Below are the code and all the weights of a small trained network. Each question names an input and a class and asks about switching units off, where a switched-off unit gives its printed mean instead of its output.

import numpy as np


def w(rows, s, z=0):
    codes = np.array(rows[::2]) - 128.0
    scale = np.full(codes.shape[1], s)
    scale[-1] = z or s
    return codes * scale


def f(y):
    return np.maximum(y, 0)


def log_softmax(a):
    a = a - a.max(-1, keepdims=True)
    return a - np.log(np.exp(a).sum(-1, keepdims=True))


def net(x, mask):
    res = np.array(x, float).reshape(1, 5) / 4 @ E
    y = f(res @ A[0][:, :-1].T + A[0][:, -1])
    res = res + np.where(mask, y, B[0][:, -1]) @ B[0][:, :-1]
    return log_softmax(res[-1] @ U[:, :-1].T + U[:, -1])


A, B = {}, {}
E = w([
[101,105,148,61,102,94,178,148,108],'x0',
[167,152,129,223,7,115,86,160,161],'x1',
[148,73,152,133,104,158,111,51,11],'x2',
[105,99,97,209,136,107,150,128,83],'x3',
[153,200,186,107,148,67,99,162,77],'x4',
],0.012)
A[0] = w([
[100,150,160,70,138,109,219,183,142,143],'N1',
[208,177,203,103,191,109,53,158,123,156],'N2',
[156,181,140,73,168,118,168,50,92,216],'N3',
[84,91,133,153,172,157,161,96,19,251],'N4',
[181,165,255,119,175,83,115,177,113,192],'N5',
[234,127,147,186,35,163,106,90,89,199],'N6',
[138,122,175,186,103,60,139,179,215,65],'N7',
[138,152,134,127,205,37,107,219,95,22],'N8',
[124,31,130,168,61,226,162,76,174,132],'N9',
[181,44,151,12,176,129,157,110,133,189],'N10',
[110,175,116,74,130,159,56,170,167,166],'N11',
[70,134,192,63,64,13,178,125,63,194],'N12',
],0.0092,0.0029)
B[0] = w([
[97,133,130,157,138,247,97,98,65,213],'N1',
[223,112,152,121,124,79,160,122,154,222],'N2',
[136,68,104,187,51,158,183,130,134,200],'N3',
[123,60,110,117,94,158,162,118,75,231],'N4',
[200,123,113,140,66,118,133,97,152,230],'N5',
[113,170,154,168,119,172,80,54,33,251],'N6',
[134,118,101,129,117,119,134,196,118,236],'N7',
[175,119,138,162,123,53,100,120,104,199],'N8',
[178,164,109,136,107,103,86,144,138,224],'N9',
[113,123,142,168,106,175,99,144,48,227],'N10',
[140,99,155,53,127,104,172,146,128,205],'N11',
[164,66,72,123,22,128,82,123,106,225],'N12',
],0.011,0.012)
U = w([
[46,159,65,64,154,83,169,254,186,77],'0',
[115,41,101,130,91,135,181,145,75,249],'1',
[90,125,86,158,221,102,94,49,183,21],'2',
[175,158,239,78,177,27,223,119,148,74],'3',
[29,216,217,145,160,205,23,87,50,157],'4',
[211,215,105,153,83,69,20,121,103,131],'5',
],0.0076,0.0017)

Each question gives the input, the list of numbers given to net, and the class t.
The units are the neurons (one row each of A and B). Each row of codes is followed by its name. A weight is (code - 128) times the scale printed after its matrix; where a second scale follows, it is the last column's (A, B and U).
mask holds one flag per neuron, in row order. A switched-off neuron (its flag False) gives its mean, the last column of its row in B, instead of its output. The means were averaged over made-up inputs and are rounded, as every weight is.
A unit's drop is (log p(t) with every unit on - log p(t) with that unit switched off) / (log p(t) with every unit on - log p(t) with every unit switched off).
The circuit of an input: a set's keep is (log p(t) with only the set's units on - log p(t) with every unit switched off) / (log p(t) with every unit on - log p(t) with every unit switched off). Starting from all 12 units, units are removed one at a time, each time the one whose removal leaves the highest keep (on an exact tie, the one counted first), for as long as the keep stays at least 0.8.
circuit, biggest first: the units of the circuit, biggest drop first
top k neurons: the k neurons with the biggest drops, biggest first
drop when u is switched off: that unit's drop, to one decimal
input [5,2,1,6,-7], class 5: top 2 neurons	(N9; N3)
input [-4,0,-1,-4,8], class 3: circuit, biggest first	(N2; N11; N6)
input [0,2,7,7,-5], class 4: circuit, biggest first	(N6)
input [6,5,6,5,1], class 5: top 3 neurons	(N6; N12; N3)
input [-3,-1,5,1,4], class 1: top 3 neurons	(N4; N9; N3)
input [0,-1,7,-4,5], class 1: top 3 neurons	(N3; N4; N9)
input [-2,-2,-2,-6,4], class 3: circuit, biggest first	(N11; N2; N6)
input [-4,-6,-7,-4,-4], class 4: circuit, biggest first	(N1; N12)
input [-4,3,3,7,-5], class 5: top 3 neurons	(N9; N1; N10)
input [-7,2,0,-8,8], class 3: top 2 neurons	(N2; N11)
input [3,-2,-8,-3,-6], class 0: drop when N12 is switched off	0.1
input [-5,2,8,8,6], class 4: drop when N6 is switched off	1.5
input [5,5,-5,-1,-2], class 0: drop when N6 is switched off	0.1
input [-5,6,7,-1,-6], class 4: top neuron	(N6)
